Below is a small trained network, with its code and all its weights. Each question gives an input and a class and asks what happens when units are switched off, that is, made to give their printed mean instead of their output.

import numpy as np


def w(rows, s, z=0):
    codes = np.array(rows[::2]) - 128.0
    scale = np.full(codes.shape[1], s)
    scale[-1] = z or s
    return codes * scale


def f(y):
    return np.maximum(y, 0)


def log_softmax(a):
    a = a - a.max(-1, keepdims=True)
    return a - np.log(np.exp(a).sum(-1, keepdims=True))


def net(x, mask):
    res = np.array(x, float).reshape(1, 5) / 4 @ E
    y = f(res @ A[0][:, :-1].T + A[0][:, -1])
    res = res + np.where(mask, y, B[0][:, -1]) @ B[0][:, :-1]
    return log_softmax(res[-1] @ U[:, :-1].T + U[:, -1])


A, B = {}, {}
E = w([
[54,139,102,147,205,160],'x0',
[44,177,101,51,54,141],'x1',
[141,199,199,95,116,123],'x2',
[188,141,39,92,133,166],'x3',
[173,80,171,151,130,254],'x4',
],0.0082)
A[0] = w([
[114,147,2,114,190,114,175],'N0',
[130,65,144,165,130,130,151],'N1',
[82,171,148,72,92,97,176],'N2',
[98,131,28,135,201,116,173],'N3',
[145,172,98,50,68,98,162],'N4',
[250,61,86,165,169,145,169],'N5',
[143,31,93,151,86,97,141],'N6',
[159,82,124,142,143,186,252],'N7',
[146,178,103,41,56,103,138],'N8',
[115,149,11,109,178,117,164],'N9',
[206,158,177,153,126,66,159],'N10',
[82,85,103,177,160,44,180],'N11',
[77,115,157,220,232,70,212],'N12',
[175,161,161,96,140,219,73],'N13',
[173,90,109,115,80,231,130],'N14',
[141,56,98,105,59,229,103],'N15',
[146,177,99,41,54,101,153],'N16',
[193,144,201,158,118,87,95],'N17',
[123,189,154,92,137,182,104],'N18',
[234,76,97,158,159,147,176],'N19',
[109,200,140,61,109,123,74],'N20',
[80,160,156,90,110,133,140],'N21',
[153,27,94,149,89,104,128],'N22',
],0.0087,0.0028)
B[0] = w([
[112,175,48,59,87,153,229],'N0',
[126,111,168,145,154,102,172],'N1',
[183,149,103,165,95,118,237],'N2',
[137,149,56,87,91,187,213],'N3',
[85,199,132,64,58,104,237],'N4',
[163,46,214,204,113,229,254],'N5',
[153,96,198,184,104,156,182],'N6',
[134,55,165,151,172,206,211],'N7',
[85,197,116,61,63,110,241],'N8',
[93,189,47,45,82,146,222],'N9',
[41,137,145,37,168,98,218],'N10',
[202,119,60,170,131,148,209],'N11',
[158,72,74,150,198,146,237],'N12',
[206,101,97,184,95,209,183],'N13',
[135,61,104,131,207,213,211],'N14',
[99,59,118,94,255,214,204],'N15',
[88,203,123,57,60,108,247],'N16',
[56,125,125,61,186,91,204],'N17',
[175,118,108,174,103,154,172],'N18',
[148,49,208,181,115,233,237],'N19',
[169,153,99,143,93,116,205],'N20',
[186,116,109,169,111,152,196],'N21',
[149,84,216,186,112,162,184],'N22',
],0.0087,0.0073)
U = w([
[207,88,160,255,125,155,243],'0',
[72,107,180,98,149,142,119],'1',
[102,109,148,146,187,22,8],'2',
[130,140,74,98,136,145,86],'3',
[108,220,122,92,56,55,132],'4',
],0.014,0.0019)

Each question gives the input, the list of numbers given to net, and the class t.
The units are the neurons (one row each of A and B). Each row of codes is followed by its name. A weight is (code - 128) times the scale printed after its matrix; where a second scale follows, it is the last column's (A, B and U).
mask holds one flag per neuron, in row order. A switched-off neuron (its flag False) gives its mean, the last column of its row in B, instead of its output. The means were averaged over made-up inputs and are rounded, as every weight is.
A unit's drop is (log p(t) with every unit on - log p(t) with that unit switched off) / (log p(t) with every unit on - log p(t) with every unit switched off).
The circuit of an input: a set's keep is (log p(t) with only the set's units on - log p(t) with every unit switched off) / (log p(t) with every unit on - log p(t) with every unit switched off). Starting from the 12 units with the biggest drops (on a tie, the unit counted first), units are removed one at a time, each time the one whose removal leaves the highest keep (on an exact tie, the one counted first), for as long as the keep stays at least 0.8.
circuit, biggest first: the units of the circuit, biggest drop first
unit that matters most: the unit with the biggest drop
top k neurons: the k neurons with the biggest drops, biggest first
drop of u: that unit's drop, to one decimal
input [-5,-6,3,3,-4], class 1: top 2 neurons : (N10 N17)
input [6,-3,5,-4,-8], class 3: unit that matters most : N12
input [1,8,-3,-2,7], class 0: circuit, biggest first : (N10 N9)
input [5,6,-1,-5,5], class 0: circuit, biggest first : (N10 N16)
input [4,1,0,-4,2], class 0: circuit, biggest first : (N10 N16)
input [1,-5,-8,1,-8], class 0: top 2 neurons : (N6 N22)
input [8,-4,1,-4,-5], class 3: top 3 neurons : (N5 N19 N3)
input [0,-7,4,-1,-3], class 2: top 3 neurons : (N10 N17 N13)
input [6,-5,4,6,-1], class 0: top 2 neurons : (N5 N16)
input [7,-4,5,-8,-5], class 2: top 3 neurons : (N5 N19 N13)
input [-7,1,4,7,1], class 4: top 3 neurons : (N16 N8 N4)
input [-4,-2,6,-7,4], class 1: top 2 neurons : (N17 N10)
input [-7,5,-2,8,6], class 0: drop of N10 : 0.2
input [2,1,-2,-4,-2], class 0: drop of N12 : 0.1
input [7,-5,8,-3,-2], class 2: drop of N5 : 0.2
input [-7,4,6,-3,7], class 3: drop of N20 : 0.1
input [-6,-3,6,-7,5], class 1: unit that matters most : N17
